Below are the code and all the weights of a small trained network. Each question names an input and a class and asks about switching units off, where a switched-off unit gives its printed mean instead of its output.

import numpy as np


def w(rows, s, z=0):
    codes = np.array(rows[::2]) - 128.0
    scale = np.full(codes.shape[1], s)
    scale[-1] = z or s
    return codes * scale


def f(y):
    return np.maximum(y, 0)


def log_softmax(a):
    a = a - a.max(-1, keepdims=True)
    return a - np.log(np.exp(a).sum(-1, keepdims=True))


def net(x, mask):
    res = np.array(x, float).reshape(1, 6) / 4 @ E
    y = f(res @ A[0][:, :-1].T + A[0][:, -1])
    res = res + np.where(mask, y, B[0][:, -1]) @ B[0][:, :-1]
    return log_softmax(res[-1] @ U[:, :-1].T + U[:, -1])


A, B = {}, {}
E = w([
[100,136,109,136,23],'x0',
[129,128,127,128,128],'x1',
[129,128,128,128,128],'x2',
[113,247,116,131,141],'x3',
[152,134,135,4,110],'x4',
[127,128,128,128,128],'x5',
],0.011)
A[0] = w([
[143,135,131,142,190,194],'N1',
[113,113,127,114,78,129],'N2',
[138,126,116,113,137,123],'N3',
[124,139,114,147,7,158],'N4',
[132,83,127,166,126,180],'N5',
[141,116,135,120,127,126],'N6',
[103,115,106,118,27,136],'N7',
[131,126,131,132,127,132],'N8',
[148,52,135,38,108,118],'N9',
[131,80,136,180,126,188],'N10',
[122,162,118,175,60,111],'N11',
[132,204,130,64,128,37],'N12',
[132,169,123,158,241,176],'N13',
[144,136,137,134,175,201],'N14',
[146,80,134,87,198,174],'N15',
[102,226,134,217,147,115],'N16',
[127,149,130,110,129,95],'N17',
[134,83,127,75,65,106],'N18',
[120,221,130,48,131,22],'N19',
[113,41,134,202,131,211],'N20',
[131,145,127,144,145,122],'N21',
[136,106,125,89,157,129],'N22',
[131,121,125,112,140,133],'N23',
[121,171,120,165,135,116],'N24',
[143,118,123,116,227,253],'N25',
[144,109,135,103,144,132],'N26',
],0.015,0.0039)
B[0] = w([
[139,82,173,153,132,197],'N1',
[130,87,142,88,137,172],'N2',
[136,143,119,133,124,143],'N3',
[11,156,141,51,116,224],'N4',
[107,107,86,160,129,183],'N5',
[137,144,134,127,128,144],'N6',
[88,60,147,46,151,211],'N7',
[125,128,125,131,133,132],'N8',
[209,159,182,63,148,239],'N9',
[96,105,79,166,121,194],'N10',
[117,206,97,98,123,188],'N11',
[82,91,65,191,116,196],'N12',
[117,50,231,149,127,245],'N13',
[141,93,167,154,127,186],'N14',
[186,213,107,157,107,217],'N15',
[141,191,223,64,133,246],'N16',
[113,120,112,145,132,146],'N17',
[161,68,178,68,139,205],'N18',
[67,82,50,208,116,212],'N19',
[79,87,42,191,119,233],'N20',
[121,121,158,126,121,153],'N21',
[160,173,118,135,127,174],'N22',
[139,145,123,132,128,147],'N23',
[138,158,162,98,132,178],'N24',
[255,94,113,192,154,237],'N25',
[151,164,126,132,125,164],'N26',
],0.037,0.012)
U = w([
[135,96,79,208,116,190],'0',
[147,104,204,77,154,182],'1',
[57,112,40,110,102,142],'2',
[116,255,151,73,115,2],'3',
[205,210,135,114,139,101],'4',
],0.0068,0.00099)

Each question gives the input, the list of numbers given to net, and the class t.
The units are the neurons (one row each of A and B). Each row of codes is followed by its name. A weight is (code - 128) times the scale printed after its matrix; where a second scale follows, it is the last column's (A, B and U).
mask holds one flag per neuron, in row order. A switched-off neuron (its flag False) gives its mean, the last column of its row in B, instead of its output. The means were averaged over made-up inputs and are rounded, as every weight is.
A unit's drop is (log p(t) with every unit on - log p(t) with that unit switched off) / (log p(t) with every unit on - log p(t) with every unit switched off).
most important unit: the unit with the biggest drop
k most important neurons: the k neurons with the biggest drops, biggest first
drop of u: that unit's drop, to one decimal
input [4,8,4,3,1,1], class 2: most important unit : N9
input [-6,4,6,8,1,-4], class 0: 2 most important neurons : (N19, N12)
input [3,4,6,1,2,-4], class 2: 2 most important neurons : (N16, N13)
input [-4,-7,-5,0,-6,2], class 0: 2 most important neurons : (N20, N9)
input [0,-3,-4,-6,5,8], class 4: 2 most important neurons : (N13, N15)
input [2,-1,-3,2,0,-7], class 3: 2 most important neurons : (N20, N13)
input [6,0,-1,1,6,-8], class 2: 2 most important neurons : (N19, N16)
input [4,8,-5,2,8,-1], class 2: 2 most important neurons : (N19, N12)
input [-6,-8,5,-3,0,5], class 0: drop of N16 : 0.6
input [0,-4,0,-2,5,-6], class 4: drop of N4 : 0.1
input [-6,-2,0,-8,4,8], class 4: drop of N15 : 0.0
